Below are the code and all the weights of a small trained network. Each question names an input and a target symbol and asks about switching units off, where a switched-off unit gives its printed mean instead of its output.

import numpy as np


def w(rows, s, z=0):
    codes = np.array(rows[::2]) - 128.0
    scale = np.full(codes.shape[1], s)
    scale[-1] = z or s
    return codes * scale


def norm(h):
    return h / np.sqrt((h * h).mean(-1, keepdims=True) + 1e-5)


def softmax(a):
    e = np.exp(a - a.max(-1, keepdims=True))
    return e / e.sum(-1, keepdims=True)


def log_softmax(a):
    a = a - a.max(-1, keepdims=True)
    return a - np.log(np.exp(a).sum(-1, keepdims=True))


def net(x, mask):
    ids = ['ΓΔΘΛΠΦβησ'.index(c) for c in x.split()]
    T = len(ids)
    res = E[ids] + P[:T]
    u = 0
    for l in range(2):
        r = norm(res)
        for j in range(3):
            rows = slice(4 * j, 4 * j + 4)
            q, k, v = (r @ M[l][rows].T for M in (Q, K, V))
            z = softmax(np.where(np.tri(T) > 0, q @ k.T / 4**0.5, -1e9)) @ v
            o = O[l][rows]
            res = res + np.where(mask[u + j], z, o[:, -1]) @ o[:, :-1]
        u += 3
    return log_softmax(norm(res)[-1] @ U[:, :-1].T + U[:, -1])


Q, K, V, O = {}, {}, {}, {}
E = w([
[137,148,124,127],'Γ',
[133,153,120,133],'Δ',
[115,251,160,155],'Θ',
[136,150,126,135],'Λ',
[142,112,179,124],'Π',
[80,97,100,100],'Φ',
[135,115,145,120],'β',
[98,128,130,116],'η',
[127,105,122,148],'σ',
],0.028)
P = w([
[54,54,104,2],'0',
[95,227,149,210],'1',
[75,229,168,216],'2',
[69,215,195,202],'3',
[58,213,224,183],'4',
[36,227,226,167],'5',
[33,225,229,166],'6',
],0.0025)
Q[0] = w([
[157,104,144,116],'0.h0',
[153,150,172,165],'0.h0',
[213,153,146,187],'0.h0',
[91,120,172,118],'0.h0',
[219,6,118,170],'0.h1',
[209,61,185,126],'0.h1',
[66,101,108,12],'0.h1',
[163,165,197,137],'0.h1',
[236,81,59,86],'0.h2',
[81,106,110,86],'0.h2',
[111,126,141,69],'0.h2',
[191,94,140,167],'0.h2',
],0.016)
K[0] = w([
[122,210,174,103],'0.h0',
[61,100,176,132],'0.h0',
[28,143,190,187],'0.h0',
[140,101,138,61],'0.h0',
[189,43,106,199],'0.h1',
[215,63,170,163],'0.h1',
[193,147,74,9],'0.h1',
[129,169,240,159],'0.h1',
[228,190,97,109],'0.h2',
[139,153,51,72],'0.h2',
[104,181,132,91],'0.h2',
[138,170,137,191],'0.h2',
],0.011)
V[0] = w([
[199,155,125,185],'0.h0',
[101,138,129,65],'0.h0',
[84,150,195,232],'0.h0',
[221,65,81,145],'0.h0',
[165,88,128,7],'0.h1',
[39,178,3,169],'0.h1',
[133,130,122,60],'0.h1',
[95,123,211,159],'0.h1',
[102,134,76,78],'0.h2',
[169,177,87,207],'0.h2',
[178,95,208,155],'0.h2',
[174,152,116,57],'0.h2',
],0.0063)
O[0] = w([
[111,60,150,43,44],'0.h0',
[84,174,116,196,157],'0.h0',
[236,34,44,109,191],'0.h0',
[143,144,239,48,41],'0.h0',
[114,139,65,254,62],'0.h1',
[156,45,242,123,109],'0.h1',
[142,121,124,179,107],'0.h1',
[197,149,64,44,243],'0.h1',
[153,123,74,52,128],'0.h2',
[40,76,184,91,4],'0.h2',
[93,167,172,252,136],'0.h2',
[38,186,106,87,43],'0.h2',
],0.0046,0.0032)
Q[1] = w([
[83,218,48,142],'1.h0',
[68,157,97,116],'1.h0',
[79,55,97,82],'1.h0',
[236,85,156,185],'1.h0',
[150,64,168,181],'1.h1',
[89,17,139,122],'1.h1',
[55,160,111,86],'1.h1',
[163,243,145,148],'1.h1',
[191,147,57,193],'1.h2',
[57,87,114,209],'1.h2',
[182,72,183,149],'1.h2',
[173,98,248,123],'1.h2',
],0.012)
K[1] = w([
[72,202,108,195],'1.h0',
[65,181,87,114],'1.h0',
[33,117,86,41],'1.h0',
[171,73,181,157],'1.h0',
[156,127,185,60],'1.h1',
[63,61,216,98],'1.h1',
[40,140,124,186],'1.h1',
[191,219,70,147],'1.h1',
[253,121,124,145],'1.h2',
[154,116,103,21],'1.h2',
[127,34,124,153],'1.h2',
[85,36,185,178],'1.h2',
],0.012)
V[1] = w([
[121,141,166,114],'1.h0',
[70,49,91,87],'1.h0',
[91,193,207,104],'1.h0',
[130,153,203,2],'1.h0',
[154,217,213,184],'1.h1',
[87,218,165,138],'1.h1',
[155,197,168,82],'1.h1',
[211,91,73,158],'1.h1',
[47,176,213,104],'1.h2',
[182,189,117,99],'1.h2',
[205,151,121,54],'1.h2',
[102,54,109,144],'1.h2',
],0.0056)
O[1] = w([
[98,157,107,160,106],'1.h0',
[152,28,89,237,41],'1.h0',
[69,214,28,134,90],'1.h0',
[133,231,66,248,19],'1.h0',
[69,11,120,171,181],'1.h1',
[152,5,191,112,145],'1.h1',
[90,40,185,183,128],'1.h1',
[14,174,116,137,249],'1.h1',
[203,150,121,3,33],'1.h2',
[75,142,31,142,186],'1.h2',
[44,154,99,143,142],'1.h2',
[158,113,234,141,87],'1.h2',
],0.0043,0.0019)
U = w([
[90,113,165,39,117],'Γ',
[175,127,104,110,100],'Δ',
[108,38,84,80,150],'Θ',
[216,143,111,108,118],'Λ',
[25,98,166,149,82],'Π',
[105,134,131,112,93],'Φ',
[122,213,181,130,111],'β',
[134,138,57,248,102],'η',
[173,70,164,172,255],'σ',
],0.011,0.0047)

Each question gives the input, a string of symbols that net reads in full, and the target symbol t.
The units are the heads (4 rows each of Q, K, V and O). Each row of codes is followed by its name. A weight is (code - 128) times the scale printed after its matrix; where a second scale follows, it is the last column's (O and U).
mask holds one flag per head, layer by layer. A switched-off head (its flag False) gives its mean, the last column of its rows in O, instead of its output. The means were averaged over made-up inputs and are rounded, as every weight is.
A unit's drop is (log p(t) with every unit on - log p(t) with that unit switched off) / (log p(t) with every unit on - log p(t) with every unit switched off).
The circuit of an input: a set's keep is (log p(t) with only the set's units on - log p(t) with every unit switched off) / (log p(t) with every unit on - log p(t) with every unit switched off). Starting from all 6 units, units are removed one at a time, each time the one whose removal leaves the highest keep (on an exact tie, the one counted first), for as long as the keep stays at least 0.8.
units of the circuit, in order: the units of the circuit, biggest drop first
most important unit: the unit with the biggest drop
heads that matter: for each layer, one digit per head in row order, 1 if its drop is at least 0.15 and else 0, layers parted by /
input Λ Λ σ, target σ: heads that matter : 001 / 100
input Θ Π Θ Π, target Π: heads that matter : 011 / 111
input β Δ Π, target β: units of the circuit, in order : (1.h0; 0.h1)
input η β η, target Θ: units of the circuit, in order : (1.h0; 0.h2; 0.h1)
input Γ Φ Π β η Π, target η: most important unit : 0.h1
input η σ Λ σ Δ, target σ: heads that matter : 000 / 000
input Φ η β η Γ, target η: heads that matter : 100 / 001
input Φ η σ Γ Δ Λ Λ, target σ: units of the circuit, in order : (0.h1; 1.h1)
input Δ β η β η Γ η, target σ: heads that matter : 010 / 111
input σ β Δ, target σ: units of the circuit, in order : (0.h1; 1.h2)
input Π Δ Δ β β η, target η: units of the circuit, in order : (1.h0; 0.h0)
input β Γ Γ η, target Γ: units of the circuit, in order : (0.h1; 1.h2)
input σ β σ η, target β: units of the circuit, in order : (0.h0; 1.h0; 0.h1; 1.h1)
input σ β σ β σ Λ, target σ: most important unit : 0.h2
input β β σ η, target Γ: units of the circuit, in order : (0.h0; 1.h2; 1.h1)
input σ η Γ Θ η, target β: heads that matter : 111 / 101
input β β Π, target β: heads that matter : 011 / 100
input Δ β Δ, target β: units of the circuit, in order : (0.h1; 1.h0)
input η Θ β Λ η, target Θ: heads that matter : 101 / 100
input Λ β β η β Γ η, target Λ: most important unit : 1.h2
